Here is a tiny trained network, its code and every weight. The questions are about switching its units off for an input and a target symbol, where a switched-off unit gives its printed mean instead of its output.

import numpy as np


def w(rows, s, z=0):
    codes = np.array(rows[::2]) - 128.0
    scale = np.full(codes.shape[1], s)
    scale[-1] = z or s
    return codes * scale


def f(y):
    return y / 2 * (1 + np.tanh(0.7978845608 * (y + 0.044715 * y**3)))


def softmax(a):
    e = np.exp(a - a.max(-1, keepdims=True))
    return e / e.sum(-1, keepdims=True)


def log_softmax(a):
    a = a - a.max(-1, keepdims=True)
    return a - np.log(np.exp(a).sum(-1, keepdims=True))


def net(x, mask):
    ids = ['γεθμστφ'.index(c) for c in x.split()]
    T = len(ids)
    res = E[ids] + P[:T]
    u = 0
    for l in range(2):
        r = res
        for j in range(3):
            rows = slice(2 * j, 2 * j + 2)
            q, k, v = (r @ M[l][rows].T for M in (Q, K, V))
            z = softmax(np.where(np.tri(T) > 0, q @ k.T / 2**0.5, -1e9)) @ v
            o = O[l][rows]
            res = res + np.where(mask[u + j], z, o[:, -1]) @ o[:, :-1]
        u += 3
        y = f(res @ A[l][:, :-1].T + A[l][:, -1])
        res = res + np.where(mask[u : u + 12], y, B[l][:, -1]) @ B[l][:, :-1]
        u += 12
    return log_softmax(res[-1] @ U[:, :-1].T + U[:, -1])


Q, K, V, O, A, B = {}, {}, {}, {}, {}, {}
E = w([
[121,100,57,103,175,114,166,59,58],'γ',
[110,118,69,75,119,95,139,127,93],'ε',
[109,70,127,63,138,125,173,142,122],'θ',
[104,111,107,124,109,53,87,181,148],'μ',
[237,102,121,121,126,194,169,99,114],'σ',
[101,147,110,113,120,145,166,3,206],'τ',
[122,73,121,110,163,164,91,98,157],'φ',
],0.021)
P = w([
[153,188,179,1,94,25,68,86,144],'0',
[115,169,132,94,178,133,107,113,71],'1',
[89,146,191,187,85,188,98,132,60],'2',
[112,98,187,153,69,36,137,62,74],'3',
[106,162,98,95,182,130,124,133,113],'4',
[96,119,165,197,89,195,111,151,93],'5',
[110,72,179,151,85,50,155,72,114],'6',
[117,136,69,106,175,136,131,142,155],'7',
[101,96,133,198,83,209,124,160,125],'8',
[102,69,152,147,89,63,171,75,147],'9',
[140,106,53,116,173,125,140,185,215],'10',
[117,71,92,205,72,221,127,168,169],'11',
[90,65,134,142,99,85,186,61,155],'12',
[114,128,34,91,179,136,144,136,160],'13',
],0.014)
Q[0] = w([
[110,224,98,133,242,255,65,205,141],'L0H1',
[65,54,100,169,80,209,74,155,72],'L0H1',
[134,177,132,160,115,175,129,131,148],'L0H2',
[122,56,81,55,62,146,92,114,121],'L0H2',
[124,202,144,193,127,120,61,167,187],'L0H3',
[190,169,226,37,200,35,120,105,175],'L0H3',
],0.0099)
K[0] = w([
[121,226,255,78,124,88,104,104,19],'L0H1',
[189,159,163,161,131,106,178,165,93],'L0H1',
[124,119,137,102,112,109,121,124,105],'L0H2',
[128,100,141,172,158,141,130,167,120],'L0H2',
[187,137,189,85,106,136,164,127,76],'L0H3',
[70,147,88,93,132,115,135,138,105],'L0H3',
],0.014)
V[0] = w([
[158,166,138,147,169,195,121,56,220],'L0H1',
[103,213,123,109,49,91,255,155,113],'L0H1',
[115,227,90,69,101,148,60,81,85],'L0H2',
[42,201,111,182,115,145,141,71,139],'L0H2',
[39,112,126,117,121,149,141,141,167],'L0H3',
[96,134,127,75,123,141,123,89,66],'L0H3',
],0.0054)
O[0] = w([
[177,73,103,185,160,85,89,184,42,153],'L0H1',
[96,111,103,142,74,124,254,174,165,5],'L0H1',
[155,115,67,149,141,123,97,135,238,139],'L0H2',
[135,146,137,179,125,84,175,118,135,49],'L0H2',
[132,194,203,207,134,147,134,139,186,168],'L0H3',
[84,97,59,105,177,198,200,106,112,223],'L0H3',
],0.0061,0.0028)
A[0] = w([
[160,185,53,80,117,110,147,89,142,10],'L0N1',
[77,148,145,229,73,211,57,175,159,80],'L0N2',
[163,127,115,100,134,106,67,72,103,92],'L0N3',
[107,158,144,102,255,144,183,209,70,93],'L0N4',
[87,151,152,248,146,156,159,56,149,55],'L0N5',
[181,148,75,123,204,183,173,79,95,129],'L0N6',
[109,100,161,217,159,103,194,225,53,73],'L0N7',
[84,129,75,133,142,89,146,203,52,139],'L0N8',
[99,175,76,222,189,152,153,103,127,117],'L0N9',
[63,139,170,86,65,193,142,105,167,115],'L0N10',
[154,91,175,85,99,92,134,168,225,93],'L0N11',
[127,187,94,149,29,189,115,172,44,55],'L0N12',
],0.0094,0.011)
B[0] = w([
[197,148,122,222,253,71,77,208,113,132],'L0N1',
[66,233,218,148,156,175,147,140,137,160],'L0N2',
[131,105,191,121,188,106,149,225,153,175],'L0N3',
[160,155,68,175,122,101,13,95,169,156],'L0N4',
[135,32,81,136,128,157,58,205,98,140],'L0N5',
[90,101,161,117,52,82,129,197,197,254],'L0N6',
[144,110,37,186,68,101,73,108,20,128],'L0N7',
[136,89,199,113,133,245,149,88,172,189],'L0N8',
[165,134,140,19,106,215,113,94,63,149],'L0N9',
[227,136,93,121,178,84,92,118,52,182],'L0N10',
[115,186,163,69,78,138,131,78,68,145],'L0N11',
[169,255,116,188,168,67,203,183,110,129],'L0N12',
],0.0079,0.0065)
Q[1] = w([
[83,193,102,107,127,120,187,163,182],'L1H1',
[68,139,172,193,18,139,161,82,74],'L1H1',
[128,151,112,51,171,94,127,154,233],'L1H2',
[172,155,56,159,105,247,91,165,55],'L1H2',
[134,170,89,122,129,93,148,99,151],'L1H3',
[143,193,48,180,78,60,202,44,86],'L1H3',
],0.013)
K[1] = w([
[114,177,154,62,88,57,141,189,24],'L1H1',
[76,87,153,206,16,191,198,127,191],'L1H1',
[79,217,87,70,209,50,79,72,97],'L1H2',
[254,159,179,129,85,150,161,171,110],'L1H2',
[113,146,150,75,164,74,125,121,181],'L1H3',
[130,95,224,130,125,42,146,86,54],'L1H3',
],0.0097)
V[1] = w([
[196,121,124,141,7,120,172,249,78],'L1H1',
[195,187,39,144,114,141,142,30,47],'L1H1',
[148,166,159,187,45,29,145,145,254],'L1H2',
[66,117,77,186,250,106,169,130,154],'L1H2',
[143,185,46,141,105,197,106,153,143],'L1H3',
[180,105,159,129,151,138,178,78,189],'L1H3',
],0.0068)
O[1] = w([
[79,68,134,92,85,163,91,131,185,51],'L1H1',
[97,142,70,119,177,146,108,183,168,3],'L1H1',
[94,114,103,130,97,150,115,170,1,98],'L1H2',
[113,185,177,31,115,109,120,158,100,55],'L1H2',
[216,165,183,140,143,99,109,94,152,143],'L1H3',
[102,155,105,153,160,138,138,98,77,152],'L1H3',
],0.0088,0.0069)
A[1] = w([
[132,58,127,142,125,76,83,168,94,22],'L1N1',
[142,188,183,154,174,130,131,126,138,7],'L1N2',
[127,144,68,23,145,124,170,171,102,139],'L1N3',
[88,91,52,134,141,48,186,117,134,97],'L1N4',
[39,108,112,132,97,186,140,173,125,65],'L1N5',
[45,167,148,143,121,125,212,102,146,58],'L1N6',
[81,251,162,68,46,99,120,84,134,74],'L1N7',
[142,210,121,114,149,69,139,128,114,37],'L1N8',
[78,166,113,177,145,164,126,173,94,62],'L1N9',
[107,73,175,126,111,118,160,86,59,83],'L1N10',
[120,144,74,91,161,128,146,203,76,1],'L1N11',
[129,138,144,176,148,158,133,73,182,86],'L1N12',
],0.011,0.009)
B[1] = w([
[117,154,149,101,137,150,178,110,160,149],'L1N1',
[46,129,119,94,74,153,161,178,102,150],'L1N2',
[83,183,136,155,116,158,118,115,163,180],'L1N3',
[141,137,164,156,125,157,85,157,94,180],'L1N4',
[168,158,144,145,166,108,110,113,104,178],'L1N5',
[104,173,99,92,125,96,81,106,180,129],'L1N6',
[166,104,115,182,45,67,91,111,127,166],'L1N7',
[160,2,104,154,139,166,99,123,156,134],'L1N8',
[106,64,138,114,96,95,118,131,183,140],'L1N9',
[122,139,76,142,129,118,119,169,167,254],'L1N10',
[142,105,145,54,138,134,168,189,98,138],'L1N11',
[149,114,114,69,104,95,121,214,101,208],'L1N12',
],0.012,0.0086)
U = w([
[47,2,174,69,82,164,132,95,155,67],'γ',
[80,201,152,168,162,196,111,116,190,138],'ε',
[161,148,206,137,210,39,153,85,70,253],'θ',
[101,148,139,141,69,97,62,146,89,74],'μ',
[98,55,168,239,125,230,86,152,47,151],'σ',
[165,128,107,121,154,130,27,214,153,12],'τ',
[84,140,187,80,121,166,110,189,45,116],'φ',
],0.0042,0.005)

Each question gives the input, a string of symbols that net reads in full, and the target symbol t.
The units are the heads (2 rows each of Q, K, V and O) and the neurons (one row each of A and B). Each row of codes is followed by its name. A weight is (code - 128) times the scale printed after its matrix; where a second scale follows, it is the last column's (O, A, B and U).
mask holds one flag per unit, layer by layer, with each layer's heads first. A switched-off unit (its flag False) gives its mean, the last column of its rows in O or B, instead of its output. The means were averaged over made-up inputs and are rounded, as every weight is.
A unit's drop is (log p(t) with every unit on - log p(t) with that unit switched off) / (log p(t) with every unit on - log p(t) with every unit switched off).
The circuit of an input: a set's keep is (log p(t) with only the set's units on - log p(t) with every unit switched off) / (log p(t) with every unit on - log p(t) with every unit switched off). Starting from the 12 units with the biggest drops (on a tie, the unit counted first), units are removed one at a time, each time the one whose removal leaves the highest keep (on an exact tie, the one counted first), for as long as the keep stays at least 0.8.
units of the circuit, in order: the units of the circuit, biggest drop first
unit that matters most: the unit with the biggest drop
top k neurons: the k neurons with the biggest drops, biggest first
k most important neurons of layer l: the k neurons of layer l with the biggest drops, biggest first
heads that matter: for each layer, one digit per head in row order, 1 if its drop is at least 0.15 and else 0, layers parted by /
input σ φ φ ε θ, target γ: heads that matter	001 / 100
input ε θ φ σ θ θ σ, target γ: heads that matter	000 / 100
input σ θ φ φ φ, target γ: heads that matter	001 / 100
input γ φ ε σ φ θ σ φ φ φ φ γ μ φ, target μ: heads that matter	011 / 110
input ε φ σ ε φ ε μ σ, target ε: unit that matters most	L0H1
input τ φ μ γ θ φ σ φ σ φ θ, target φ: heads that matter	010 / 110
input φ θ τ φ ε μ μ, target μ: heads that matter	100 / 000
input τ φ φ θ μ, target φ: units of the circuit, in order	L1H2, L1N11, L0H2
input μ σ σ ε φ μ θ φ, target σ: top 2 neurons	L0N11, L1N4
input γ τ γ φ σ θ θ μ σ σ μ φ σ τ, target μ: top 3 neurons	L1N7, L0N6, L0N1
input θ ε σ σ θ σ γ, target γ: units of the circuit, in order	L1H1, L0N6
input φ σ φ ε θ θ θ σ τ φ θ γ φ, target θ: heads that matter	000 / 110
input σ θ μ θ ε μ θ, target μ: top 2 neurons	L0N11, L1N7
input γ γ φ φ φ, target μ: top 4 neurons	L0N1, L1N7, L0N6, L0N3
input φ τ φ φ γ φ θ σ ε γ, target γ: units of the circuit, in order	L0N10, L1H3
input φ γ σ φ φ σ θ θ ε θ ε σ φ ε, target θ: unit that matters most	L0N6
input σ θ τ θ, target σ: units of the circuit, in order	L0H1, L0N7, L1N4, L1H3
input ε φ φ φ τ φ φ τ τ γ φ, target ε: top 2 neurons	L0N1, L1N3
input μ σ μ γ φ φ θ ε φ φ σ, target σ: units of the circuit, in order	L1H2, L0N11
input φ σ σ ε φ φ θ μ σ θ σ φ θ σ, target θ: units of the circuit, in order	L1H1, L0N3, L0H1
input θ θ μ φ ε, target τ: unit that matters most	L1H2
input θ φ θ τ σ ε μ τ μ ε, target σ: top 2 neurons	L0N7, L0N6
input θ μ σ μ, target γ: 2 most important neurons of layer 0	L0N8, L0N6
input ε τ θ θ μ θ, target θ: heads that matter	000 / 010
input γ φ σ θ θ τ φ θ θ θ φ ε μ ε, target μ: 3 most important neurons of layer 0	L0N1, L0N3, L0N6
input θ φ φ φ σ φ φ μ φ θ θ θ φ φ, target τ: 3 most important neurons of layer 0	L0N11, L0N10, L0N6
input σ φ φ φ ε, target γ: unit that matters most	L1H1
input γ θ μ σ σ φ φ ε τ τ, target σ: top 3 neurons	L0N5, L1N4, L0N3
input ε φ μ θ φ φ γ μ μ φ θ, target ε: 2 most important neurons of layer 0	L0N1, L0N6
